Below is a small trained network, with its code and all its weights. Each question gives an input and a class and asks what happens when units are switched off, that is, made to give their printed mean instead of their output.

import numpy as np


def w(rows, s, z=0):
    codes = np.array(rows[::2]) - 128.0
    scale = np.full(codes.shape[1], s)
    scale[-1] = z or s
    return codes * scale


def norm(h):
    return h / np.sqrt((h * h).mean(-1, keepdims=True) + 1e-5)


def f(y):
    return np.maximum(y, 0)


def log_softmax(a):
    a = a - a.max(-1, keepdims=True)
    return a - np.log(np.exp(a).sum(-1, keepdims=True))


def net(x, mask):
    res = np.array(x, float).reshape(1, 6) / 4 @ E
    u = 0
    for l in range(2):
        y = f(norm(res) @ A[l][:, :-1].T + A[l][:, -1])
        res = res + np.where(mask[u : u + 5], y, B[l][:, -1]) @ B[l][:, :-1]
        u += 5
    return log_softmax(norm(res)[-1] @ U[:, :-1].T + U[:, -1])


A, B = {}, {}
E = w([
[163,112,89,115,87,193,92,167,145,166],'x0',
[173,122,144,202,115,189,114,112,139,123],'x1',
[123,103,110,5,97,88,144,176,114,128],'x2',
[180,112,132,134,88,159,115,162,147,108],'x3',
[106,146,81,142,101,164,115,96,99,124],'x4',
[115,150,76,131,140,106,169,116,52,190],'x5',
],0.011)
A[0] = w([
[57,187,223,152,166,86,134,94,153,92,96],'L0N1',
[44,189,70,92,156,87,197,114,69,188,2],'L0N2',
[222,186,178,171,125,202,160,33,213,65,115],'L0N3',
[132,179,254,65,194,131,155,48,192,65,153],'L0N4',
[30,179,65,61,255,50,221,96,108,168,88],'L0N5',
],0.0054,0.0028)
B[0] = w([
[64,101,154,166,219,74,109,104,73,178,194],'L0N1',
[188,6,68,92,92,253,209,48,50,32,209],'L0N2',
[183,196,33,94,63,85,174,147,86,156,212],'L0N3',
[130,158,132,158,194,138,104,209,202,210,210],'L0N4',
[165,152,227,28,169,154,216,38,67,99,254],'L0N5',
],0.0075,0.0067)
A[1] = w([
[187,177,147,145,117,115,148,128,59,146,169],'L1N1',
[172,178,117,242,94,215,150,119,122,129,197],'L1N2',
[177,131,54,254,68,164,115,77,103,104,130],'L1N3',
[193,108,155,74,11,172,152,103,166,118,254],'L1N4',
[165,103,121,38,67,87,101,239,173,122,197],'L1N5',
],0.008,0.00095)
B[1] = w([
[116,82,140,96,91,132,56,110,137,93,193],'L1N1',
[20,143,121,126,45,158,125,81,105,157,224],'L1N2',
[1,238,93,158,46,123,55,115,105,221,222],'L1N3',
[146,108,152,158,135,82,100,184,157,78,244],'L1N4',
[251,13,66,198,160,217,114,161,243,16,255],'L1N5',
],0.0096,0.0082)
U = w([
[66,193,98,165,12,132,48,95,107,211,215],'0',
[139,104,137,27,138,139,210,14,27,116,122],'1',
[118,174,179,156,220,35,113,137,154,190,5],'2',
[210,71,96,131,137,184,79,218,208,59,146],'3',
],0.011,0.0019)

Each question gives the input, the list of numbers given to net, and the class t.
The units are the neurons (one row each of A and B). Each row of codes is followed by its name. A weight is (code - 128) times the scale printed after its matrix; where a second scale follows, it is the last column's (A, B and U).
mask holds one flag per neuron, layer by layer. A switched-off neuron (its flag False) gives its mean, the last column of its row in B, instead of its output. The means were averaged over made-up inputs and are rounded, as every weight is.
A unit's drop is (log p(t) with every unit on - log p(t) with that unit switched off) / (log p(t) with every unit on - log p(t) with every unit switched off).
The circuit of an input: a set's keep is (log p(t) with only the set's units on - log p(t) with every unit switched off) / (log p(t) with every unit on - log p(t) with every unit switched off). Starting from all 10 units, units are removed one at a time, each time the one whose removal leaves the highest keep (on an exact tie, the one counted first), for as long as the keep stays at least 0.8.
units of the circuit, in order: the units of the circuit, biggest drop first
top k neurons: the k neurons with the biggest drops, biggest first
top k neurons in layer l: the k neurons of layer l with the biggest drops, biggest first
drop of u: that unit's drop, to one decimal
input [7,8,2,2,1,1], class 0: units of the circuit, in order : (L1N3)
input [-6,-7,-8,2,8,-8], class 2: top 4 neurons : (L0N1 L0N2 L0N4 L1N1)
input [-3,0,-1,2,-3,2], class 2: top 3 neurons in layer 0 : (L0N4 L0N2 L0N1)
input [-4,-2,-7,-5,-3,4], class 1: top 2 neurons : (L0N5 L0N2)
input [-2,-4,3,-6,-5,-7], class 2: units of the circuit, in order : (L0N1 L0N2)
input [-4,0,-8,3,-6,-7], class 0: top 3 neurons in layer 1 : (L1N5 L1N2 L1N4)
input [-3,-6,0,1,5,-4], class 1: units of the circuit, in order : (L1N5 L1N3)
input [-1,-1,-2,-3,4,-8], class 2: top 2 neurons : (L0N2 L0N4)
input [-4,3,-2,3,-4,1], class 0: top 2 neurons : (L0N3 L0N5)
input [-5,-4,2,-1,0,-4], class 2: top 3 neurons in layer 0 : (L0N4 L0N2 L0N1)
input [8,-3,5,-7,2,2], class 1: top 2 neurons in layer 0 : (L0N5 L0N2)
input [5,2,3,-7,6,2], class 1: top 2 neurons in layer 0 : (L0N5 L0N3)
input [0,-2,4,-7,3,-6], class 1: top 2 neurons in layer 1 : (L1N5 L1N4)
input [-3,-1,-7,8,-6,-5], class 0: top neuron : (L0N3)
input [6,-1,-6,-8,-8,-8], class 2: top 2 neurons : (L1N5 L0N1)
input [-3,2,1,-1,-7,2], class 2: top 2 neurons : (L0N4 L0N2)
input [-6,-1,7,5,-7,3], class 3: top 2 neurons in layer 1 : (L1N5 L1N2)
input [6,5,-6,7,-7,-8], class 0: top 2 neurons : (L1N3 L1N2)
input [3,8,-5,5,1,-4], class 0: drop of L1N2 : 0.0
input [7,0,2,-8,6,7], class 1: drop of L0N5 : 0.1
input [4,1,-2,-6,-1,7], class 1: units of the circuit, in order : (L0N5)
